Below are the code and all the weights of a small trained network. Each question names an input and a target symbol and asks about switching units off, where a switched-off unit gives its printed mean instead of its output.

import numpy as np


def w(rows, s, z=0):
    codes = np.array(rows[::2]) - 128.0
    scale = np.full(codes.shape[1], s)
    scale[-1] = z or s
    return codes * scale


def f(y):
    return y / 2 * (1 + np.tanh(0.7978845608 * (y + 0.044715 * y**3)))


def softmax(a):
    e = np.exp(a - a.max(-1, keepdims=True))
    return e / e.sum(-1, keepdims=True)


def log_softmax(a):
    a = a - a.max(-1, keepdims=True)
    return a - np.log(np.exp(a).sum(-1, keepdims=True))


def net(x, mask):
    ids = ['ΓΘΞδεηλμστψω'.index(c) for c in x.split()]
    T = len(ids)
    res = E[ids] + P[:T]
    r = res
    for j in range(2):
        rows = slice(3 * j, 3 * j + 3)
        q, k, v = (r @ M[0][rows].T for M in (Q, K, V))
        z = softmax(np.where(np.tri(T) > 0, q @ k.T / 3**0.5, -1e9)) @ v
        o = O[0][rows]
        res = res + np.where(mask[j], z, o[:, -1]) @ o[:, :-1]
    y = f(res @ A[0][:, :-1].T + A[0][:, -1])
    res = res + np.where(mask[2:6], y, B[0][:, -1]) @ B[0][:, :-1]
    return log_softmax(res[-1] @ U[:, :-1].T + U[:, -1])


Q, K, V, O, A, B = {}, {}, {}, {}, {}, {}
E = w([
[171,215,117,139,116],'Γ',
[84,126,158,150,166],'Θ',
[82,121,151,152,157],'Ξ',
[112,183,147,114,75],'δ',
[94,109,117,221,133],'ε',
[120,142,74,138,104],'η',
[131,148,62,150,85],'λ',
[140,123,150,7,149],'μ',
[128,189,47,163,155],'σ',
[90,115,174,117,84],'τ',
[193,110,121,165,89],'ψ',
[72,73,66,133,101],'ω',
],0.019)
P = w([
[2,246,57,97,166],'0',
[60,221,93,116,158],'1',
[95,191,132,122,161],'2',
[173,167,193,134,148],'3',
[207,144,214,145,149],'4',
[245,121,251,163,135],'5',
],0.0053)
Q[0] = w([
[117,83,94,69,183],'H0',
[195,137,171,55,168],'H0',
[102,118,193,152,170],'H0',
[154,129,112,29,69],'H1',
[122,127,252,36,109],'H1',
[92,44,145,123,115],'H1',
],0.027)
K[0] = w([
[71,180,48,115,140],'H0',
[145,251,131,147,107],'H0',
[112,152,167,167,211],'H0',
[129,174,85,14,96],'H1',
[47,204,196,99,48],'H1',
[42,85,78,141,117],'H1',
],0.023)
V[0] = w([
[80,103,128,152,139],'H0',
[146,88,206,87,125],'H0',
[91,7,138,151,77],'H0',
[148,143,85,126,251],'H1',
[181,90,166,133,95],'H1',
[139,163,181,167,168],'H1',
],0.014)
O[0] = w([
[102,88,134,171,103,108],'H0',
[91,76,33,94,207,3],'H0',
[69,127,46,254,147,74],'H0',
[156,180,71,92,242,79],'H1',
[79,171,119,118,77,100],'H1',
[158,182,187,146,149,152],'H1',
],0.0096,0.0045)
A[0] = w([
[36,66,177,127,144,6],'N0',
[5,235,107,76,100,40],'N1',
[139,112,218,118,158,185],'N2',
[161,138,111,184,130,61],'N3',
],0.015,0.002)
B[0] = w([
[225,59,124,74,215,177],'N0',
[45,189,254,100,241,191],'N1',
[80,136,54,177,167,254],'N2',
[132,223,150,149,98,209],'N3',
],0.0099,0.0064)
U = w([
[46,75,4,184,161,254],'Γ',
[123,87,113,185,151,95],'Θ',
[155,90,142,161,114,113],'Ξ',
[228,101,175,119,3,198],'δ',
[139,101,139,148,124,65],'ε',
[118,114,110,136,110,67],'η',
[91,106,49,45,113,185],'λ',
[102,148,116,247,111,8],'μ',
[227,166,120,121,157,58],'σ',
[153,100,153,160,127,40],'τ',
[55,132,178,107,113,164],'ψ',
[181,46,183,128,140,173],'ω',
],0.0066,0.006)

Each question gives the input, a string of symbols that net reads in full, and the target symbol t.
The units are the heads (3 rows each of Q, K, V and O) and the neurons (one row each of A and B). Each row of codes is followed by its name. A weight is (code - 128) times the scale printed after its matrix; where a second scale follows, it is the last column's (O, A, B and U).
mask holds one flag per unit, heads first, then neurons. A switched-off unit (its flag False) gives its mean, the last column of its rows in O or B, instead of its output. The means were averaged over made-up inputs and are rounded, as every weight is.
A unit's drop is (log p(t) with every unit on - log p(t) with that unit switched off) / (log p(t) with every unit on - log p(t) with every unit switched off).
The circuit of an input: a set's keep is (log p(t) with only the set's units on - log p(t) with every unit switched off) / (log p(t) with every unit on - log p(t) with every unit switched off). Starting from all 6 units, units are removed one at a time, each time the one whose removal leaves the highest keep (on an exact tie, the one counted first), for as long as the keep stays at least 0.8.
units of the circuit, in order: the units of the circuit, biggest drop first
most important unit: the unit with the biggest drop
top k neurons: the k neurons with the biggest drops, biggest first
which heads matter: for each layer, one digit per head in row order, 1 if its drop is at least 0.15 and else 0, layers parted by /
drop when u is switched off: that unit's drop, to one decimal
input ψ σ ε ω λ, target μ: units of the circuit, in order -> (H0; N3)
input λ σ ψ τ σ, target ψ: units of the circuit, in order -> (H1; N1)
input λ λ τ λ δ σ, target σ: top 2 neurons -> (N2; N3)
input λ ω λ λ, target μ: top 2 neurons -> (N3; N0)
input σ σ λ, target σ: most important unit -> H1
input λ Ξ ψ σ, target ψ: units of the circuit, in order -> (N1; H1)
input λ Θ ψ η, target ψ: units of the circuit, in order -> (H1; N1)
input ε ψ λ λ, target ψ: top 2 neurons -> (N1; N0)
input λ δ ε Γ μ, target λ: units of the circuit, in order -> (N2; H0)
input λ ψ λ μ λ, target λ: which heads matter -> 10
input μ ψ η δ, target ψ: which heads matter -> 00
input δ λ η τ, target ω: units of the circuit, in order -> (N0; H0; H1)
input λ δ ω τ ε, target μ: units of the circuit, in order -> (N3; H0)
input λ λ Γ, target σ: which heads matter -> 11
input λ λ τ Θ τ σ, target Γ: which heads matter -> 10
input η λ σ δ η τ, target ω: which heads matter -> 11
input ψ σ λ Ξ, target Γ: which heads matter -> 01
input λ λ Θ λ, target δ: which heads matter -> 10
input Ξ δ λ ψ λ η, target ψ: which heads matter -> 01
input η ε δ ε ε, target μ: drop when N0 is switched off -> 0.0
input δ η ψ λ λ, target ψ: drop when N1 is switched off -> 0.7
input λ ε λ Γ ω, target Γ: drop when H0 is switched off -> 1.5
